Below are the code and all the weights of a small trained network. Each question names an input and a target symbol and asks about switching units off, where a switched-off unit gives its printed mean instead of its output.

import numpy as np


def w(rows, s, z=0):
    codes = np.array(rows[::2]) - 128.0
    scale = np.full(codes.shape[1], s)
    scale[-1] = z or s
    return codes * scale


def norm(h):
    return h / np.sqrt((h * h).mean(-1, keepdims=True) + 1e-5)


def f(y):
    return y / 2 * (1 + np.tanh(0.7978845608 * (y + 0.044715 * y**3)))


def softmax(a):
    e = np.exp(a - a.max(-1, keepdims=True))
    return e / e.sum(-1, keepdims=True)


def log_softmax(a):
    a = a - a.max(-1, keepdims=True)
    return a - np.log(np.exp(a).sum(-1, keepdims=True))


def net(x, mask):
    ids = ['ΛΣΦαγδζηθμξτψω'.index(c) for c in x.split()]
    T = len(ids)
    res = E[ids] + P[:T]
    u = 0
    for l in range(2):
        r = norm(res)
        for j in range(3):
            rows = slice(2 * j, 2 * j + 2)
            q, k, v = (r @ M[l][rows].T for M in (Q, K, V))
            z = softmax(np.where(np.tri(T) > 0, q @ k.T / 2**0.5, -1e9)) @ v
            o = O[l][rows]
            res = res + np.where(mask[u + j], z, o[:, -1]) @ o[:, :-1]
        u += 3
        y = f(norm(res) @ A[l][:, :-1].T + A[l][:, -1])
        res = res + np.where(mask[u : u + 4], y, B[l][:, -1]) @ B[l][:, :-1]
        u += 4
    return log_softmax(norm(res)[-1] @ U[:, :-1].T + U[:, -1])


Q, K, V, O, A, B = {}, {}, {}, {}, {}, {}
E = w([
[205,88,6,130,148,115,173],'Λ',
[132,202,76,88,105,221,139],'Σ',
[111,196,116,87,79,219,149],'Φ',
[162,184,90,75,210,79,236],'α',
[196,226,130,188,86,182,162],'γ',
[216,186,18,75,113,178,123],'δ',
[69,97,128,163,165,180,221],'ζ',
[139,210,215,203,95,21,184],'η',
[68,142,156,131,63,255,147],'θ',
[86,200,169,66,90,179,195],'μ',
[139,188,60,110,160,191,157],'ξ',
[103,60,56,11,141,159,169],'τ',
[73,232,208,78,167,93,41],'ψ',
[64,154,184,105,155,150,235],'ω',
],0.0075)
P = w([
[33,236,4,132,72,94,131],'0',
[35,188,47,135,83,99,152],'1',
[64,165,82,119,88,104,162],'2',
[90,153,103,105,98,124,158],'3',
[111,141,118,102,109,132,161],'4',
[129,132,132,101,120,140,157],'5',
[142,121,148,105,137,149,158],'6',
[159,110,161,107,148,159,153],'7',
[177,99,176,110,159,168,149],'8',
[198,86,190,109,167,174,148],'9',
[225,69,207,104,174,176,147],'10',
[254,56,218,95,178,184,147],'11',
],0.0065)
Q[0] = w([
[156,146,102,159,138,157,161],'L0H0',
[122,125,123,127,89,95,10],'L0H0',
[68,113,159,174,151,46,28],'L0H1',
[125,119,166,134,148,160,150],'L0H1',
[106,88,123,134,133,107,172],'L0H2',
[89,123,106,206,117,78,79],'L0H2',
],0.011)
K[0] = w([
[150,59,244,51,123,109,111],'L0H0',
[2,183,16,164,110,67,173],'L0H0',
[40,212,12,150,73,83,160],'L0H1',
[215,125,131,94,132,126,112],'L0H1',
[152,187,111,86,115,213,75],'L0H2',
[6,195,37,167,54,46,134],'L0H2',
],0.0071)
V[0] = w([
[131,63,173,144,131,61,186],'L0H0',
[102,160,69,64,156,111,219],'L0H0',
[149,201,108,165,115,98,200],'L0H1',
[203,223,160,16,167,71,42],'L0H1',
[67,152,117,52,1,8,69],'L0H2',
[209,6,135,142,113,58,176],'L0H2',
],0.0048)
O[0] = w([
[137,94,54,137,80,89,110,76],'L0H0',
[81,106,121,173,100,162,230,254],'L0H0',
[91,141,128,163,80,158,179,200],'L0H1',
[85,3,151,221,155,181,97,112],'L0H1',
[139,99,113,187,205,112,71,84],'L0H2',
[68,85,117,150,72,22,178,32],'L0H2',
],0.0058,0.0053)
A[0] = w([
[71,217,102,73,83,10,164,200],'L0N0',
[37,147,84,61,3,241,45,248],'L0N1',
[187,43,9,82,186,110,199,171],'L0N2',
[56,97,186,133,182,163,202,249],'L0N3',
],0.0037,0.0017)
B[0] = w([
[165,142,114,153,173,88,26,158],'L0N0',
[21,44,115,208,163,4,253,222],'L0N1',
[82,220,183,107,151,253,98,168],'L0N2',
[102,169,182,124,172,92,43,252],'L0N3',
],0.0049,0.0043)
Q[1] = w([
[142,163,127,149,63,245,255],'L1H0',
[194,70,42,141,91,79,48],'L1H0',
[166,160,197,156,151,119,144],'L1H1',
[147,115,92,61,145,194,210],'L1H1',
[150,123,111,220,154,17,20],'L1H2',
[80,173,223,97,149,174,83],'L1H2',
],0.0098)
K[1] = w([
[205,74,223,61,121,108,184],'L1H0',
[2,248,101,154,160,121,80],'L1H0',
[231,17,182,209,35,91,42],'L1H1',
[106,88,247,19,80,125,173],'L1H1',
[63,187,54,197,148,144,48],'L1H2',
[160,60,111,213,177,183,90],'L1H2',
],0.0067)
V[1] = w([
[86,92,97,26,177,110,108],'L1H0',
[133,137,215,159,182,62,143],'L1H0',
[127,122,254,133,116,144,123],'L1H1',
[131,144,178,80,131,105,165],'L1H1',
[50,114,145,142,38,130,120],'L1H2',
[158,171,106,130,130,95,164],'L1H2',
],0.0072)
O[1] = w([
[2,119,85,63,164,188,156,46],'L1H0',
[145,156,44,151,68,229,83,117],'L1H0',
[79,194,104,162,164,92,138,202],'L1H1',
[100,127,50,217,171,136,98,254],'L1H1',
[213,181,73,85,254,162,102,145],'L1H2',
[96,96,177,186,145,152,83,197],'L1H2',
],0.0074,0.0031)
A[1] = w([
[132,173,129,195,95,145,153,198],'L1N0',
[84,150,177,178,169,3,8,104],'L1N1',
[109,130,152,163,165,157,98,255],'L1N2',
[63,121,94,2,172,117,137,151],'L1N3',
],0.0078,0.0035)
B[1] = w([
[138,117,123,123,58,115,73,254],'L1N0',
[1,156,122,99,124,181,49,143],'L1N1',
[177,25,131,69,158,74,63,218],'L1N2',
[218,80,106,100,35,81,69,157],'L1N3',
],0.0078,0.0077)
U = w([
[100,113,152,140,122,7,195,166],'Λ',
[139,132,186,101,131,196,139,68],'Σ',
[159,149,162,109,162,182,121,70],'Φ',
[35,54,109,196,56,151,128,131],'α',
[201,144,195,163,92,92,118,68],'γ',
[123,82,199,139,166,84,158,110],'δ',
[90,209,94,83,37,86,167,133],'ζ',
[128,127,70,176,62,134,36,116],'η',
[190,204,103,58,157,94,108,120],'θ',
[132,147,61,178,207,162,106,124],'μ',
[103,148,166,113,101,176,172,88],'ξ',
[114,70,67,73,92,78,119,203],'τ',
[93,58,128,139,184,114,34,252],'ψ',
[86,160,16,161,128,140,125,114],'ω',
],0.011,0.003)

Each question gives the input, a string of symbols that net reads in full, and the target symbol t.
The units are the heads (2 rows each of Q, K, V and O) and the neurons (one row each of A and B). Each row of codes is followed by its name. A weight is (code - 128) times the scale printed after its matrix; where a second scale follows, it is the last column's (O, A, B and U).
mask holds one flag per unit, layer by layer, with each layer's heads first. A switched-off unit (its flag False) gives its mean, the last column of its rows in O or B, instead of its output. The means were averaged over made-up inputs and are rounded, as every weight is.
A unit's drop is (log p(t) with every unit on - log p(t) with that unit switched off) / (log p(t) with every unit on - log p(t) with every unit switched off).
The circuit of an input: a set's keep is (log p(t) with only the set's units on - log p(t) with every unit switched off) / (log p(t) with every unit on - log p(t) with every unit switched off). Starting from the 12 units with the biggest drops (on a tie, the unit counted first), units are removed one at a time, each time the one whose removal leaves the highest keep (on an exact tie, the one counted first), for as long as the keep stays at least 0.8.
circuit, biggest first: the units of the circuit, biggest drop first
most important unit: the unit with the biggest drop
top k neurons: the k neurons with the biggest drops, biggest first
which heads matter: for each layer, one digit per head in row order, 1 if its drop is at least 0.15 and else 0, layers parted by /
input Φ δ ξ ζ ζ α ψ Φ ξ γ ω, target γ: top neuron -> [L0N3]
input γ δ μ δ α α Λ α Λ Σ, target Λ: circuit, biggest first -> [L1H0; L0H2; L0N1]
input μ Σ θ η ζ η Λ, target η: top 2 neurons -> [L0N2; L1N0]
input Λ ζ θ, target ζ: top 4 neurons -> [L0N1; L1N2; L0N2; L0N3]
input ζ ζ γ Φ ω α ψ Φ, target ψ: which heads matter -> 010 / 000
input Σ α Λ ζ, target Λ: top 2 neurons -> [L0N3; L1N1]
input Σ ζ γ α ξ γ ζ τ ζ, target τ: circuit, biggest first -> [L1H0; L1N3; L0H1]
input Σ ζ μ Λ α ξ α Σ, target α: which heads matter -> 000 / 000
input θ α ξ α α θ η θ μ, target θ: which heads matter -> 101 / 011
input Σ μ ω ψ α θ ζ ψ δ α τ θ, target τ: which heads matter -> 111 / 111
input ζ ζ α α μ Λ, target μ: circuit, biggest first -> [L0N2; L1N3]
input ζ μ ζ ω μ ω ω θ ζ Λ, target ζ: which heads matter -> 011 / 000
input α μ θ ψ α, target ψ: which heads matter -> 010 / 000
input ψ θ α τ ψ α α α ω Λ α, target Λ: which heads matter -> 001 / 011
input Φ ψ Λ τ ζ ζ α μ α δ, target α: most important unit -> L0H2
input ψ θ η μ α Σ ζ, target Σ: which heads matter -> 011 / 000
input Φ ζ δ α Σ ζ ω, target ζ: which heads matter -> 011 / 100
input γ ζ ζ ζ ω Σ, target ω: circuit, biggest first -> [L0N1; L1H2]
input ξ Φ ψ η ζ Σ δ Σ ψ α μ, target α: which heads matter -> 011 / 111
input Σ δ δ ξ, target δ: circuit, biggest first -> [L1H0]
input θ γ ξ η η δ θ α ζ, target α: which heads matter -> 111 / 111
input τ α ζ γ ψ α ζ Φ ψ θ ζ, target θ: top 2 neurons -> [L0N1; L0N2]
input ζ θ γ Σ ξ Λ ψ ζ α α γ τ, target τ: circuit, biggest first -> [L1N3; L0H2]
input Λ Φ ζ α α η ζ Λ ζ, target Λ: circuit, biggest first -> [L0H2; L0H1]
input α α Φ α τ α, target τ: circuit, biggest first -> [L1H0; L1N3]
input ω ζ Σ μ γ α θ ζ, target θ: circuit, biggest first -> [L0H1; L0H0]
input α τ θ τ α Φ α α, target α: circuit, biggest first -> [L1H2; L1H0]
input ζ μ μ ψ θ ξ Σ α, target Σ: circuit, biggest first -> [L0N1; L0N2; L0H1; L1H2]
